(in the rows, 128 means zero)
Rows lie near named flat spaces through zero. A row that begins with a name and a colon came from that space; any other row is followed by the name of its block's space that it lies nearest.
gog_fip: [100 138 142 145 149 162 131 143  81  91 132 140  90 132  98 113 150 150
 154 140]
teki_kinun: [127 161 167 136 119 136 117 152 174 158 122 136  84 129 152  62 171 118
 136 192]
ponut_zus: [151 156 117 110  86 118 203 113 171 121 141 117 183  93 134 128  89  62
 140  92]
teki_kinun: [132 141 146  79 118 134 117 116 119 101 129 126 137  91 141 113 120 130
 133 167]
gog_fip: [150 119  89 145  86 113 103 100 165 170 143 137 160 150 151 140  93 111
 136 103]
sal_furoz: [147 124 140  84 129 133 145 125 116 111 109 124 135 110 112 146 160 139
 125 122]
gog_fip: [160 109 126 130 121  89 146 125 184 175 125 108 157 155 147 174 130 106
  78  79]
ponut_zus: [100 120 114 169 158 125 165 141 102 108 137 119 132 136 105 147 100 118
 121  86]
pifu_timip: [151 125 110  89  94 135 128  94 115 107 139 132 167 112 124 156 106 125
 145 105]
fik_sudu: [156 136 110 122  89 129 146 113 158 146 129 136 151 128 128 130 129 106
 148 106]
teki_kinun: [124 165 148 101 104 153 150 123 124  90 143 134 129  92 129  93 121 108
 161 158]
ponut_zus: [ 96 125 128 169 164 141 151 151  93 107 130 128 103 143  97 131 133 137
 132 109]
sal_furoz: [123  99  83 125 141 140  89 117  72 120 102 147 127 121  99 131 129 173
 157 133]
fik_sudu: [169 106 107  81  95 106 109  90 145 142 130 121 180 125 146 177 106 127
 110  98]
sal_furoz: [145 133 144 127 105 119 106 121 169 158 142 127 127 150 158 130 134 120
 112 134]
pifu_timip: [124 121  94 172 146 100 195 147 154 152 112 113 152 125 114 132 104  88
 115  78]
sal_furoz: [135 135 110 130 110 111 140 120 158 144 132 123 156 112 147 116  92  97
 128 127]
teki_kinun: [134 107  86 170 129 114 133 128 140 164 118 133 139 155 116 144 120 124
 129  86]
pifu_timip: [152 125 126 105 107 128 102 117 144 149 116 137 129 128 138 124 150 139
 134 144]
ponut_zus: [158 128 104 124 110 101 200 125 173 149 116 112 178 114 122 152 113  79
 117  69]
fik_sudu: [134 120  84 124 111  98 145 104 142 131 137 115 190 102 145 144  49  92
 121  99]
fik_sudu: [136 118 160  99 137 125 109 126 122 120 132 119 120 139 136 158 151 149
  98 130]
pifu_timip: [143 121 112 129 116 113 145 119 147 142 130 122 155 132 131 149 112 111
 119  96]
ponut_zus: [132 127 160 106 136 134  72 136 131 145 112 136  87 135 144 103 179 165
 120 189]
teki_kinun: [120 147 130 118 123 134 134 130 129 116 126 131 128  98 134  91 115 115
 146 161]
gog_fip: [116 158 151 120 136 150 186 148 116  91 122 127 115  98 103 101 148 110
 150 136]
sal_furoz: [129 100 105 135 132 139  59 117  95 143 117 149 108 154 119 136 148 180
 142 140]
pifu_timip: [ 82 141 164 184 173 121 123 168 137 137 138 118  78 147 145  89 128 124
 101 165]
gog_fip: [104 135 128 112 159 116 137 143 112 109 107 117 130  75 134  88 103 122
 123 176]
fik_sudu: [ 93 121 147 169 164 136 137 144  94 100 155 119 105 163 113 158 120 139
 107  97]
teki_kinun: [ 88 126 128  98 172 123 133 130  65  63 125 110 143  66 125 117  70 134
 119 163]
gog_fip: [ 83 123  94 186 190  78 184 167 142 145 103  99 145  91 133  90  59  83
  96 131]
teki_kinun: [ 92 124 100 217 162 124 166 160 125 144 127 129 108 156 102 115 114 112
 134  93]
teki_kinun: [105 158 127 151 117 163 196 129  97  70 161 133 134 119  93 128 102  97
 170  87]
ponut_zus: [131 134 110  95  66 167  15  68  88 101 173 165 134 129 155 116  86 165
 185 178]
gog_fip: [131 129 117 136 104 148  97 111 116 127 144 147 122 147 125 129 128 142
 156 127]
pifu_timip: [ 97 119 114 143 183 159 194 156  43  66  99 131 109 110  47 141 157 151
 156  91]
fik_sudu: [143 137  73 141  94 134 132 119 147 159 104 152 143 105 119  80 120 111
 184 140]
ponut_zus: [135 138 174 102 141 124 109 149 154 148 105 124  92 121 147  96 183 142
 107 186]
pifu_timip: [114 135 135 184 147  93 133 160 193 188 122 116 109 145 162  87 121  97
  95 150]
ponut_zus: [156 108  91 113  89 139  70  92 118 146 128 152 143 146 128 147 130 157
 156 120]
gog_fip: [ 76 129 137 173 189 141 152 167  79  96 120 125  86 127  96 107 134 142
 129 137]
fik_sudu: [186 145 226  38  97 128 138 121 183 127 140 108 123 144 157 177 213 128
  74 128]
fik_sudu: [141 123  93 144 106 144 115 120 126 149 115 152 124 141 109 117 148 140
 168 120]
sal_furoz: [150 132 117  79  90 146  84  97 115 119 125 147 140 105 135 115 131 147
 163 161]
sal_furoz: [142 146 165 109 134 107 210 146 172 123 127  97 148 111 133 145 138  81
  89  98]
sal_furoz: [110 108  69 170 121 131  54 111 104 152 130 154 125 143 134 104  86 154
 162 149]
pifu_timip: [136 116 123 125 133 130 140 127 117 125 121 127 132 138 110 155 144 137
 124  99]
[133 122 108 147 122 109 135 125 152 152 129 123 146 134 138 132 105 109
 119 110] : gog_fip
[148  89  98 157 110 154  89 104  91 138 142 154 119 206  89 203 164 178
 147  51] : fik_sudu
[ 87 145 124 186 163 112 165 164 145 138 124 117 113 114 134  75  96  93
 123 148] : pifu_timip
[152 106 158  51 124 128  96  98  96  90 140 115 150 125 135 197 136 163
  93 116] : teki_kinun
[108 123 109 201 125 110  85 131 162 178 154 133 115 174 162 111  88 117
 118 131] : sal_furoz
[173 142 133 117  76 127 172 113 184 151 141 128 155 148 130 157 149  92
 131  75] : gog_fip
[ 98 131 151 142 162 157 136 148  75  85 131 132  89 136  95 129 155 156
 138 131] : sal_furoz
[ 99 134 124 159 138 158 127 133  83  95 144 142 104 140 102 122 125 143
 158 123] : ponut_zus
[122  99 108 107 136 112  32 106 105 140 123 133 133 122 160 125  95 170
 115 179] : gog_fip
[174 126 113 103  71 114 114  95 179 164 139 131 167 139 155 151 119 109
 127 106] : gog_fip
[101 137 140 166 152 153 126 155 105 122 123 142  77 146 105  98 164 147
 149 147] : fik_sudu
[150  86  75 106 137 113 107 114 104 147  84 134 153 116 106 153 135 160
 131 111] : sal_furoz
[109 112 154 132 168 122  77 146 111 136 116 125  87 143 139 120 154 168
  98 170] : ponut_zus
[110 154 133 112 104 172  92 111  86  83 150 153 111 108 125  89 117 145
 183 177] : sal_furoz
[119 129 130  85 146 165 145 128  52  62 107 137 120  88  79 129 155 161
 164 138] : sal_furoz
[135 103  37 170 108  52 105 104 200 211 123 115 205 111 189 110   4  73
 105 121] : gog_fip
[116  96 115 189 133 148  63 121  94 144 156 150  91 217 112 175 148 180
 131  86] : gog_fip
[ 94 174 136 150 110 176 175 128  93  62 169 142 119 110 103  96  98 100
 188 125] : ponut_zus
[110 142 132 141 132 126 126 135 134 126 135 127 122 116 142  98 107 115
 131 154] : pifu_timip
[174 130 136  79  75 125  51 100 176 178 119 145 128 131 173 106 160 145
 135 185] : pifu_timip
[115 114 154 127 165 116  87 146 122 141 113 121  95 139 142 122 153 159
  93 167] : ponut_zus
[128 150 159  94 140 132 178 145 128 100 112 116 126  87 118 109 149 112
 126 146] : gog_fip
[169 122 135  91  90 114 142  99 160 134 148 115 172 140 144 187 120 109
 103  78] : fik_sudu
[152 105 114 143 149 116 145 154 150 181  73 132 108 150 100 132 203 145
 118 108] : pifu_timip

Each name stands for a flat space through zero: a line, a plane or more. A row that begins with a name and a colon came from that space; any other row is followed by the name of the space it lies nearest, among the names in its block.
rakvodep: [145 116 140 150 121 123 124 154 127 126 135 119  81 146 139 155 115 128
 126 140]
sotenel: [142 112 129 120 124 162 109 143 157 119 129 116 155 163 133 145 105 131
 141 154]
zosumesur: [139 119 125  79 123 183 153 128 180 124 115 154 143 108 119 151  97 126
 131 119]
venidid: [124 124 116 114 135 130 130 125 129 122  96 128 123 150 135 133 138 127
 122 151]
venidid: [147 102 106 121 136 134 166 139 130 116 102  95 103 141 137 176 129 124
 134 115]
sotenel: [103 142 133 135 148 138  76 140 159 105  92 130 133 152 147  89 175 128
 135 199]
nukatbivez: [129  95 124 156 125 136 121 144 104 103 115 119 101 140 141 113 123 130
 125 138]
venidid: [101 143  80 122 125 190 137 158 118 121 152 131 160 197 111 122 122 159
  96  78]
zosumesur: [148 124 130 134 140  90 116 111 136 141 135  88 181 161 130 145 114 122
 154 158]
nukatbivez: [130 145 149 149 137 111  92 127 148 128 154  85 164 103 135 122 168 121
 168 134]
porvene: [116 149 126 137 137  68 129 120  90 140  98 123  70 140 141 139 179 121
 110 150]
sotenel: [104 186 159 120 112 155  64 148 159 150 172 163 142 149 121 114 145 141
 116 152]
porvene: [136  85 132 149 122 118 152 106  93 111 126 131 126  62 125  92 106 119
 138  97]
rakvodep: [146 124 103 119 158 153 165 164 193 113 103  97 109 171 138 185 126 130
 139 135]
porvene: [ 93 179 112  68 109 149 115 102 110 162 134 176 171 156 104 121 143 141
  88 114]
sotenel: [174  34 118 140 127 158 176 141 130  81  88  91  92  95 147 160  86 114
 157 117]
nukatbivez: [130 140 155  27 105  94 124  30 122 176  84 197 185  77 110 126 108 102
 121 178]
zosumesur: [ 88 152 111 128 131 147 116 136 106 114 113 140 110 123 130  94 189 137
 107 111]
porvene: [132 154 150 126 125  62 134  89 111 170 153 152 142 105 112 119 105 120
 122 129]
zosumesur: [103 150 140  79 116  95 111  63  99 158  98 196 162 107 113  81 126 120
 101 167]
nukatbivez: [153 117 150 165 109 109 133 158 108 141 166 130  64 144 131 160  86 132
 115 119]
porvene: [140 131 121 101 156 106 169 102 182 143 105 157 161 133 114 126  74 121
 129 155]
nukatbivez: [ 97 185 139 108 143 121  74 125 161 137 110 131 146 146 137 116 201 126
 132 182]
nukatbivez: [ 95 158 113 125 159 112  94 136 145 117  69 131 112 190 148 108 189 130
 114 207]
nukatbivez: [118 138 111  73 127 134 149  96 122 133  87 134 136 101 126 147 168 118
 124 115]
porvene: [104 161 105  92 135 138 123 131 135 136  95 144 120 180 130 144 164 135
 101 151]
porvene: [124 120 120 118 130 182 114 151 165 108 119 131 144 153 132 125 122 136
 131 144]
venidid: [103 172 133  93 109 129  89 140 112 152 103 170  73 194 137 154 165 135
  80 182]
nukatbivez: [106 100 100 140 140 169 121 137 125  87  97 132 152 148 133  72 129 138
 123 141]
zosumesur: [139  83 148 130 107 158 133 127 123 107 119 162 102  75 130 104  87 122
 128 127]
rakvodep: [ 92  87  94  94 118 181  99  88  87  92  71 157 210 143 125  43 127 134
 114 158]
venidid: [128 143  86  64 100 176 125 127 106 156 140 118 189 234 112 194 112 148
  99 109]
porvene: [151 137 129 128 139 130 155 133 175 144 168 113 167 128 112 155  85 130
 148 100]
venidid: [ 93 142 102 121 165 183 119 147 192  91  93 139 163 141 131  76 158 138
 133 150]
venidid: [115 146  80 112 153 123 174 132 132 138 108 140 134 198 115 139 111 142
  94 119]
venidid: [125 109  82 126 141 131 167 129 104 118 103 116 132 176 125 135 114 137
 109 111]
porvene: [160  95 158  93  78 151  99  89 108 152 171 138 211 110 111 140  56 123
 146 124]
sotenel: [117  95 114 130 113 163 146 128  92 104 118 149 114  96 124  96 117 133
 112  90]
zosumesur: [117 182 115 100 136 123 143 138 149 157 135 136 114 164 120 171 152 135
 106 115]
nukatbivez: [112 112 151 184 121 134  55 168 119 107 123 170  93 205 146  61  92 143
 100 226]
porvene: [155  99 118  96 136 128 152 112 156 128  92 121 148 150 131 164  90 118
 139 161]
sotenel: [123 165 164 134 128 137  97 149 179 137 156 149 111 106 129 123 141 128
 136 145]
venidid: [124 154 140 185 151 103 168 159 152 131 175 144  72  80 117 104 115 134
 123  74]
zosumesur: [123 162 119 123 112  99 142 132  81 164 153 131  91 163 119 171 141 137
  93  94]
rakvodep: [150 106 156 163 123  98  89 130 118 123 141  85 133 127 145 134 132 118
 161 162]
rakvodep: [164 113 147 128 127 184 180 179 215 121 155 162  68  97 121 172  49 131
 130  98]
sotenel: [125 177 172 188 143  89 110 156 157 135 189  96  85  51 134 123 190 121
 162  92]
sotenel: [117 124 100 104 134 130 163 100 115 134 114 158 164 134 109 103  96 133
 107 109]
venidid: [144  94 151 164 127  81 131  91  98 127 149 119 160  63 122  82  94 115
 155 118]
zosumesur: [148 104 120 143 138 142 163 136 150 117 148 107 148 107 121 134  92 129
 148  89]
sotenel: [113 128  92 142 162  96 152 105 113 119 110 101 176 136 123  93 145 129
 136 115]
nukatbivez: [147 104 116 172 161  86 149 128 135 115 127  73 150 136 135 124 118 122
 160 131]
rakvodep: [122 100 109 167 157 104 117 140 119  99  82 109 116 188 149  96 129 130
 126 192]
zosumesur: [104 207 126 148 158  50 140 129 130 172 151 140 100 159 117 129 160 135
 101 126]
rakvodep: [ 85 143  95  77  96 149 102 101  41 136  93 153 138 171 125 118 181 139
  78 124]
sotenel: [139 147 102 111 154  36 204  75 104 172 119 122 143 126 107 155 110 118
 118  97]
zosumesur: [118 141 112 127 146 137 149 129 150 124 132 125 149 117 119 116 136 132
 132 102]
rakvodep: [100 162 114  82 114 141 130 119 105 145 104 170 101 145 122 138 161 134
  86 123]
rakvodep: [118 122 108 103 118 138 100 103  90 124 112  91 186 149 133 132 171 127
 139 130]
rakvodep: [127 145 109 151 153 106 172 150 141 133 136 126  91 149 122 141 119 136
 112 102]
[109 137 105 125 166 116 149 129 159 113  74 145 113 148 134 103 142 128
 116 165] : venidid
[106 111  98 137 138 176 129 174 125  80  71 120  56 158 154 128 181 136
 109 140] : venidid
[101 137 126 152 154  67 133 102 108 130  94 173 113 129 126  54 122 126
 102 172] : venidid
[118 125 117 147 145 113 140 125 125 121 121 138 133 132 124  92 117 132
 121 131] : rakvodep
[ 86 132  90 114 149 167 146 137 133  95  71 161 105 132 130  82 165 137
  98 127] : porvene
[100 175 135 138 118 116  76 133 101 146 159 123 139 156 127 114 178 138
 116 131] : sotenel
[124  88 103  92 116 166 164 100 108 115  98 169 156 111 113 100  80 130
 109 107] : nukatbivez
[126 134 128  93 109 154 106 126 132 142 125 157 148 176 123 141 102 135
 108 158] : sotenel
[145  88 130 137 109 207 145 183 148  91 132 125  62 106 140 160 113 133
 130  91] : zosumesur
[114 148 107  64 146 163 132 125 183 121  63 143 133 155 136 153 164 124
 122 171] : rakvodep
[138 139 169  84  92 131 107  84 127 160 160 159 172  59 111 131 111 116
 141 116] : nukatbivez
[119 163 114 118 145 125 141 138 152 137 128 115 124 142 126 152 163 131
 127 114] : nukatbivez
[116 155 158 116 108 117 116 123 119 150 134 187  78  99 123 117 127 126
  99 138] : rakvodep
[163  91 127 116 125 138 146 116 141 120 129  80 164 103 131 168 113 116
 168 109] : venidid
[153 106 174 111 107 158  92 119 170 122 138 133 153  72 134 131 107 113
 167 157] : rakvodep
[123 158 122 134 174  96 159 128 188 132 113 131 128 120 125 120 136 124
 137 141] : rakvodep
[162  79 121 141 152 143 150 141 178  96 105  84 144 125 142 146 100 118
 170 146] : sotenel
[150 107 142 123  98 165 103 152 126 126 147 113 118 152 137 171 109 131
 134 134] : sotenel
[ 79 169  88  71 155 155 146 116 162 127  64 195 138 169 117  93 148 139
  82 160] : porvene
[144 109 133 124 120 157 148 143 147 120 133 136 108 110 127 145  99 128
 130 111] : zosumesur
[151  90 127 135 138 152 119 140 164 101 112  89 156 142 142 141 114 123
 163 158] : rakvodep
[113 150  93 105 140 127 154  89 116 140 152  93 229 101 103 117 156 131
 146  53] : rakvodep
[141  95 119 114 119 136 158 104 108 121 120 122 145  88 122 131 110 121
 137  94] : nukatbivez
[138 143 128 142 133 106 109 134 128 141 154  80 156 162 132 157 145 129
 147 131] : sotenel
[122 117 144 129 132 150  96 125 153 104 110 124 147  93 140  97 152 120
 154 157] : venidid
[132 107 152 141 137 126 124 119 158 112 113 158 128  81 130  80  99 119
 142 160] : zosumesur

Rows lie near named flat spaces through zero. A row that begins with a name and a colon came from that space; any other row is followed by the name of its block's space that it lies nearest.
fatud_pibor: [114 145 155 147 132 103 100  91 159 115  98 140 127 139 125 126 191 138
  99 143]
zet_lum: [149 180 119 124 128 127 122 118 155 127 136 125 139 133  99 136 120 112
 138 106]
nufe_zamag: [150 162  66  90  62 130 143 167 122 136 179 123  89 121 117  42 122 136
 159 157]
nufe_zamag: [133 112 141 127 115 128 134 143 145 139 113 111  85 142 134 111 141 145
 156 117]
nufe_zamag: [ 81 119 119  94 139 108 135 128 172 127 111 119 115 154 156 143 133 141
 131 138]
mipu_ser: [156 133 150 153 119 125 111  99 122 132 142 151 100 107 106 124 174 120
 110 123]
zet_lum: [124 166 114 139 120 149 145 151 118 104 102 116 152 147 143  64 138 136
 110 175]
fatud_pibor: [101 114  98 124 172 141 147 114 113 149 140 135 101 117 143 124  85 118
 114 135]
zet_lum: [145 111 216 132 152 132 176 106 137 132 172 133  60 106 104 169 156  98
 110 114]
nufe_zamag: [141  99 138  94  74 129 154 176 120 120 149 117 105 128 146 111 159 143
 147 147]
mipu_ser: [112 123 116 130  83 127 110 133 154 110 148 141 133 156 113 137 108 129
 162 105]
mipu_ser: [164 164 168 131 196 121 158 111 100 151 115 103 126  83 114 119 145 115
  83 150]
fatud_pibor: [ 70  79 143 134 129  72  96 111 110 130 115 127 148 121 132 109 121 166
 118 161]
zet_lum: [136 131 109 166 118 161 123 130 102 125 137 138 130 132 115  97  88 120
 140 118]
zet_lum: [125  84  73 157 125 141  93 125  92 165 121 138 100 119 135  94  78 147
 161 103]
zet_lum: [106 155  63 128 112 130 100 128 139 121  89 138 138 151 161  70 158 150
 114 167]
zet_lum: [144 141 125  57 158 114 164 160 162 153 107  83 116 127 155 166 137 132
 144 118]
zet_lum: [124 144 116 104 160 167 184 150 203 157 102  89  28 179 153 123 104 125
 180  88]
fatud_pibor: [107 169 139 121 190 137 185 138 117 126 109  90 141 129 138  85  96 124
  95 178]
fatud_pibor: [102 135  92 138 100 164 123 140 149  92 108 151 146 173 163 117 144 127
 122 143]
mipu_ser: [116 129 135 132 156 113 120  88 149 146 137 140  91 120 115 144 131 120
 119 113]
nufe_zamag: [127  66 203 176 110 140 143 125  81 111 146 145  99 111 125 110 160 132
 105 151]
mipu_ser: [142 157  77 143 117 128  95 129 109 139 115 126 154 124 115  84 102 138
 142 127]
nufe_zamag: [163 128 164 171 126 149 117 133 100 111  98 127 167 126 124 135 152 126
 116 121]
mipu_ser: [130 115 146 192 123 146 100  70 140 133 132 175  49 130 113 108 178 120
 110 112]
zet_lum: [172 172  64 106 141 173 150 127 120 144 137 152  83 105 159 104 178 102
  90 149]
nufe_zamag: [102  85 115 162  88 166 106 116 160 108 126 173  82 173 152 142 151 126
 144 100]
mipu_ser: [180 157  73 173  72 155  89 151  72 127 121 135 155 118 109  37 121 142
 147 137]
mipu_ser: [150 117 108 116 113 128 132 134  95 149 175 136 106  94 112 115 106 121
 138 124]
fatud_pibor: [ 82 115 122 139 141 115 116 105 153 133 128 131 113 149 120 130  87 134
 144 114]
fatud_pibor: [139 196  74  92 164 144 155 112 131 133 140 145 117 105 149 107 165 100
  67 176]
fatud_pibor: [104 166 166 151 134 112 141 109 146 108 144 119 135 142  85  98 103 122
 123 143]
mipu_ser: [137 125 168  77 142 109 188 147 138 149 186  94  86 106 101 151  87 113
 153 116]
fatud_pibor: [151  51 117  68 138  34  65 120  99 203 106 110 120  57 145 176 170 178
 143 109]
nufe_zamag: [ 66  77 200 175 172 113 129  78 127 114 112 147 108 133 135 141 146 134
  81 151]
zet_lum: [110 144 153 162 127 114 122 115 144 127 109 112 103 148 105  68 125 148
 139 140]
fatud_pibor: [ 82  47 204 221 150 143 130  81  67 115 157 166  99 112 106 113  95 122
  94 140]
mipu_ser: [107 101 125 167 163 183 164 120  90 128 141 146  95 127 145 106  86 109
 105 140]
nufe_zamag: [178 190 121 151 135  97  63  67 147 146 131 151 143  99  68 153 158 111
 120  85]
fatud_pibor: [114  72  74 120 127 160 126 144 113 149 140 143 106 133 159 154  73 125
 160  94]
zet_lum: [142 172 130 111 130 134 143 117 150 112 137 142 125 125 131 136 181 107
  92 149]
nufe_zamag: [151 161  65 108 113 164 130 163 108 110 134 133 200 132 142 144  95 107
 131 124]
mipu_ser: [111  92 129 104 173 123 155 125 134 165 108 113  59 118 168 125 145 142
 119 139]
[131 164  89 130 165 130 117 108 139 152 123 122 131 126 111 129  78 117
 140 101] : nufe_zamag
[143 161 102  80 145 129 154 158 150 140 102  94 131 135 154 127 137 133
 135 137] : zet_lum
[132 159 132 132  99 138 138 143 155 111 153 118 136 155  93 125  86 116
 168 102] : fatud_pibor
[124 116  88 124 111 150 129 166  96 118 112 122 169 137 158 105 104 140
 135 146] : mipu_ser
[141 110 159  90 135  99 135 125 134 137 135 126 117 102 139 171 182 129
 109 134] : mipu_ser
[ 96 109 116 172  98 153  98 105 148 102 129 170 118 165 130 130 129 124
 133 111] : mipu_ser
[133 144 119  68 131  75 122 151 169 157  89  77 125 133 140 128 149 163
 160 126] : mipu_ser
[142 118 144 152 113 158 148 155  74 104 133 129 160 119 134  98 125 125
 110 159] : nufe_zamag
[159 134 132 117 110 124 134 137 108 134 166 127 129 103 103 130 117 118
 139 120] : fatud_pibor
[113 146 130 104 145  97 149 136 144 152 116  88  92 129 125  74 118 152
 142 153] : nufe_zamag
[119 112 154 101 164 130 163 138 108 117 132 124 163 110 152 177 131 113
  90 150] : mipu_ser
[143 161  93 111  78 128 127 125 115 114 211 161 132 106  89 111 112 101
 127 137] : fatud_pibor
[196 228  51  85 142 146 144 180 113 147 101  76 191 116 126  89  91 123
 147 132] : zet_lum
[108 126 137 101 143 126 158 123 114 111 206 143 174 108  97 197  49  85
 121 115] : mipu_ser
[141  83  94 115 140 138 131 148  80 163 122 122 109  98 160 117 114 141
 133 131] : zet_lum
[116 135  93 109 162 136 136 124 149 149 112 121 108 137 149 139 109 125
 133 116] : fatud_pibor
[119  49 117 144 134 176 148 146 101 147 143 137  82 134 154 153  70 122
 162  88] : zet_lum
[135 100  79 100  69 107  81 147 127 132 122 143 141 127 151 130 165 155
 149 126] : mipu_ser
[133  68 163 133 139 181 186 177  96 123 150 108 130 137 140 175  48 109
 164  91] : zet_lum

Rows lie near named flat spaces through zero. A row that begins with a name and a colon came from that space; any other row is followed by the name of its block's space that it lies nearest.
mekobzek: [120 118 131  95 146 113 116 119 124 147 117 153 131 129 117 153 122 140
  97 132]
mameszovus: [127 175 163 114 137 151  60 110 206  89 144 113 133 204 109 121 133 207
  99 112]
vulogzevez: [116 197 147 181 147 172 115  87 170 147  94 146 161 149 149 125 148 150
 167 123]
vulogzevez: [142 131  83 160 130 134 124 125 121  98 119 112 117 130 107  90 152 121
 175 180]
vugnak: [ 95 129 112  46 142 114 111 130 120  98 149 143  96 111 120  94  87 171
  96 136]
mekobzek: [136 145 136 117 129 126 122 138 134  95 150 109 127 121 137 109 112 137
 127 119]
vugnak: [190 148 121 185 148 101 108 108 124 109  81 114 162 137 130 144 179  72
 140 177]
mekobzek: [ 88  78 124  46 161 104 152 131  82 205 126 192 127  84 110 191  83 144
  78 116]
mameszovus: [164  59 166  67 119  61 160 184  74 139 172 110 136  79 142 195  85  73
  48  77]
vugnak: [142 105 137 101 113 102 121 148 122 103 148 109 115 131 128 129 120 117
  92 118]
mekobzek: [120 112 139  67 133 103 120 140 119 119 148 133 116 118 127 136  98 141
  79 113]
vulogzevez: [ 87  71 150  88 116 129 162 141 109 214 136 169 124 117 124 191 101 135
  87  77]
vugnak: [116  75  93 136 100 137 152 152 109 140 146 119  97 131  97 118 133 126
 152 139]
mameszovus: [139 129 126 110 145 115 111 128 129 116 132 127 132 131 113 136 124 139
 113 140]
mameszovus: [146 109 136  58 160  81 100 136 115 115 139 135 132 121 107 162 105 140
  61 135]
vulogzevez: [ 24 107  85 118  88 161 153  85 116 190  69 202  68 133 146  76 146 133
 146 143]
mameszovus: [148  88 160 146  95 123 160 164 119 151 158 102 136 125 139 168 123  95
 114  78]
vulogzevez: [107 100  95 121 102 141 110 130 144 110 136 121  85 171  91  92 146 160
 134 153]
mekobzek: [132 114 126 143  90 125 104 125 151 101 121 108 102 178 123 103 163 121
 113 136]
vulogzevez: [127 105  86 164 131 149 142 130 118 150 122 131 123 133  88 129 148 135
 179 164]
mameszovus: [ 91  88 138 101 118 128 114 109 142 191 101 174 116 171 106 173 143 150
  79 116]
vulogzevez: [125 105  92 131 129 111 164 132  76 142 110 142 119  78 136 118 127  82
 150 156]
mekobzek: [134 114 130 125  88 113  69 113 172  82 111 109  92 213 112 100 177 135
  81 147]
mekobzek: [116 112 113 154 120 142 141 120 124 161 109 142 125 135 119 136 147 121
 150 138]
mekobzek: [119 123 130  91 123 119 106 131 140 104 142 124 108 145 119 113 119 152
  99 126]
mameszovus: [113  92  89 131 139 119 146 115  92 176  91 167 122 112 107 147 144 107
 140 167]
vugnak: [139 125 109 208 120 157 152 121 126 161 105 125 144 135 119 138 166 103
 192 146]
vulogzevez: [102 135 152 134 135 147 147 114 131 189 111 163 148 120 145 165 120 133
 126  96]
vugnak: [121  73  95 122 105 125 143 151 108 133 145 120  97 132  96 121 132 126
 136 143]
vugnak: [102 123 163 125 133 147 130 113 148 197 114 165 148 149 127 185 127 151
 104  89]
vugnak: [135 139 119 158 138 136 129 115 129 140 107 134 141 130 125 133 146 119
 151 146]
mameszovus: [118 120 145 108 106 114 158 144 103 127 140 125 119  89 171 118 103  94
 111  93]
[182 163 158 112 147 112  97 155 151  51 181  70 149 130 127 122 103 148
 111 112] : mameszovus
[137 144 135 128 157 125 146 129 110 147 127 139 156  90 139 152 109 119
 138 122] : mekobzek
[ 83 168 125  96 132 139 106  94 146 114 105 158 108 134 151  82 121 158
 118 133] : mameszovus
[ 99  71  69 158 136 152 144 111 111 211  89 175 117 150  61 163 166 142
 169 180] : vugnak
[138  98 132 110 109 138  84 152 176  94 177  90 105 203  68 130 134 193
 103 122] : vulogzevez
[145 187 131 150 167 145 113 112 146 108 124 123 160 120 131 121 125 149
 161 142] : mekobzek
[122 112 128 103 108 114  84 117 155 103 119 126  99 184 110 115 152 146
  82 141] : mekobzek
[111 105 103 177  83 159 149 134 133 136 127 115 101 151 121  97 157 119
 174 133] : mekobzek
[159 139 137  96 150 100 111 144 122  85 154 105 138 112 125 130 105 132
 104 131] : mameszovus
[157 107 119 123 128 116 116 152 129  98 157  97 123 141  97 131 128 136
 124 140] : vulogzevez
[154 165 135 157 117 131 136 140 130  74 146  87 133 108 162  85 124 104
 158 122] : vugnak
[ 43 149  97  62 136 172 145 130 126 124 166 158  85  93 125  60  64 212
 159 118] : vugnak
[108  89 121  78 123 114 123 138 120 138 142 141 104 135 106 138 113 148
  91 125] : vugnak
[192 102 143 129 145 115 109 173 142 101 188  74 152 151  74 178 119 152
 116 120] : vulogzevez
[120 192 120 201 137 181 153 110 140 132 115 126 152 107 155  93 135 129
 217 131] : vugnak
[163 116 192  98 141 114 114 160 151 135 179 104 162 144 116 202  97 154
  69  66] : vulogzevez
[190 158 113 153 135  91 109 132 115  42 121  81 135 111 146  85 148  76
 141 173] : vugnak
[182  73 139 123 139  94 131 165 110 141 157 103 151 130  88 201 127 110
  98 123] : mameszovus
[137 171 141  90 222 107  86  81 133 169  80 190 185 119 108 199 120 162
  91 158] : mekobzek
